Here is a tiny trained network, its code and every weight. The questions are about switching its units off for an input and a class, where a switched-off unit gives its printed mean instead of its output.

import numpy as np


def w(rows, s, z=0):
    codes = np.array(rows[::2]) - 128.0
    scale = np.full(codes.shape[1], s)
    scale[-1] = z or s
    return codes * scale


def norm(h):
    return h / np.sqrt((h * h).mean(-1, keepdims=True) + 1e-5)


def f(y):
    return y / 2 * (1 + np.tanh(0.7978845608 * (y + 0.044715 * y**3)))


def log_softmax(a):
    a = a - a.max(-1, keepdims=True)
    return a - np.log(np.exp(a).sum(-1, keepdims=True))


def net(x, mask):
    res = np.array(x, float).reshape(1, 3) / 4 @ E
    u = 0
    for l in range(2):
        y = f(norm(res) @ A[l][:, :-1].T + A[l][:, -1])
        res = res + np.where(mask[u : u + 6], y, B[l][:, -1]) @ B[l][:, :-1]
        u += 6
    return log_softmax(norm(res)[-1] @ U[:, :-1].T + U[:, -1])


A, B = {}, {}
E = w([
[194,255,121,132,135,151,77,117,226],'x0',
[142,154,111,174,103,85,112,166,108],'x1',
[187,157,112,190,172,185,188,162,102],'x2',
],0.0088)
A[0] = w([
[149,179,101,188,43,45,49,192,119,100],'L0N0',
[186,108,30,137,162,100,141,99,159,3],'L0N1',
[115,112,83,107,111,49,21,108,163,58],'L0N2',
[36,165,185,97,203,147,89,96,106,64],'L0N3',
[157,120,2,204,54,82,77,96,64,78],'L0N4',
[120,154,98,188,106,233,91,136,200,135],'L0N5',
],0.0072,0.0054)
B[0] = w([
[158,200,73,50,119,104,168,152,150,253],'L0N0',
[189,43,214,138,224,64,97,76,217,103],'L0N1',
[8,153,100,194,205,191,87,76,50,206],'L0N2',
[112,150,35,122,136,178,232,165,125,139],'L0N3',
[108,116,84,17,73,170,253,143,196,177],'L0N4',
[83,83,138,146,220,46,254,106,120,252],'L0N5',
],0.0078,0.0044)
A[1] = w([
[140,115,209,67,163,207,145,54,155,71],'L1N0',
[245,178,129,154,181,185,190,180,116,136],'L1N1',
[202,215,156,143,147,133,73,58,230,125],'L1N2',
[172,119,106,15,147,148,130,151,185,147],'L1N3',
[62,114,107,135,155,109,159,152,63,254],'L1N4',
[67,139,138,42,65,87,2,95,166,44],'L1N5',
],0.0097,0.0044)
B[1] = w([
[147,185,60,26,46,130,142,254,151,164],'L1N0',
[53,129,74,92,112,165,21,101,91,252],'L1N1',
[160,2,228,218,102,56,193,226,74,200],'L1N2',
[149,134,169,84,67,77,188,33,158,168],'L1N3',
[175,163,167,152,145,76,134,118,205,254],'L1N4',
[141,119,63,157,147,224,88,180,36,175],'L1N5',
],0.01)
U = w([
[117,29,227,210,163,4,177,168,106,134],'0',
[46,124,23,191,193,203,62,122,64,163],'1',
[129,182,57,56,46,82,178,198,173,195],'2',
[121,189,113,149,190,63,144,62,215,181],'3',
[211,112,212,153,45,202,88,42,88,2],'4',
[233,89,194,160,26,247,104,37,84,2],'5',
[195,176,228,183,51,211,126,60,75,2],'6',
],0.012,0.0079)

Each question gives the input, the list of numbers given to net, and the class t.
The units are the neurons (one row each of A and B). Each row of codes is followed by its name. A weight is (code - 128) times the scale printed after its matrix; where a second scale follows, it is the last column's (A, B and U).
mask holds one flag per neuron, layer by layer. A switched-off neuron (its flag False) gives its mean, the last column of its row in B, instead of its output. The means were averaged over made-up inputs and are rounded, as every weight is.
A unit's drop is (log p(t) with every unit on - log p(t) with that unit switched off) / (log p(t) with every unit on - log p(t) with every unit switched off).
The circuit of an input: a set's keep is (log p(t) with only the set's units on - log p(t) with every unit switched off) / (log p(t) with every unit on - log p(t) with every unit switched off). Starting from all 12 units, units are removed one at a time, each time the one whose removal leaves the highest keep (on an exact tie, the one counted first), for as long as the keep stays at least 0.8.
units of the circuit, in order: the units of the circuit, biggest drop first
most important unit: the unit with the biggest drop
top k neurons: the k neurons with the biggest drops, biggest first
k most important neurons of layer l: the k neurons of layer l with the biggest drops, biggest first
input [2,-1,-1], class 3: units of the circuit, in order : (L1N2; L0N5)
input [-7,8,0], class 2: most important unit : L0N4
input [-6,-8,0], class 2: 2 most important neurons of layer 0 : (L0N5; L0N2)
input [3,3,-2], class 3: top 3 neurons : (L0N2; L1N0; L0N5)
input [-7,-8,3], class 2: top 2 neurons : (L1N0; L1N2)
input [-3,-8,-3], class 2: top 2 neurons : (L1N0; L0N5)
input [-5,7,6], class 2: top 4 neurons : (L0N4; L1N5; L1N4; L1N2)
input [5,-6,7], class 1: 2 most important neurons of layer 1 : (L1N1; L1N4)
input [-6,-8,3], class 2: top 3 neurons : (L1N0; L1N2; L0N5)
input [-7,-3,-8], class 1: units of the circuit, in order : (L0N5; L1N5)
input [-2,0,-3], class 3: units of the circuit, in order : (L1N4; L1N2)
input [1,2,-3], class 3: units of the circuit, in order : (L0N2; L1N4)
input [3,-2,4], class 1: 2 most important neurons of layer 1 : (L1N1; L1N3)
input [3,-1,2], class 3: top 4 neurons : (L0N5; L1N2; L1N5; L1N1)
input [4,3,-8], class 1: top 2 neurons : (L0N2; L1N5)
input [-3,-2,-2], class 3: top 2 neurons : (L1N4; L1N2)
input [1,-1,6], class 1: units of the circuit, in order : (L1N1)
input [5,-8,6], class 2: top 4 neurons : (L1N0; L0N2; L1N1; L1N5)
input [-2,-5,1], class 2: top 2 neurons : (L1N0; L0N5)
input [4,-4,-3], class 0: top 3 neurons : (L0N4; L1N1; L1N2)
input [-3,3,-5], class 1: 2 most important neurons of layer 1 : (L1N5; L1N2)
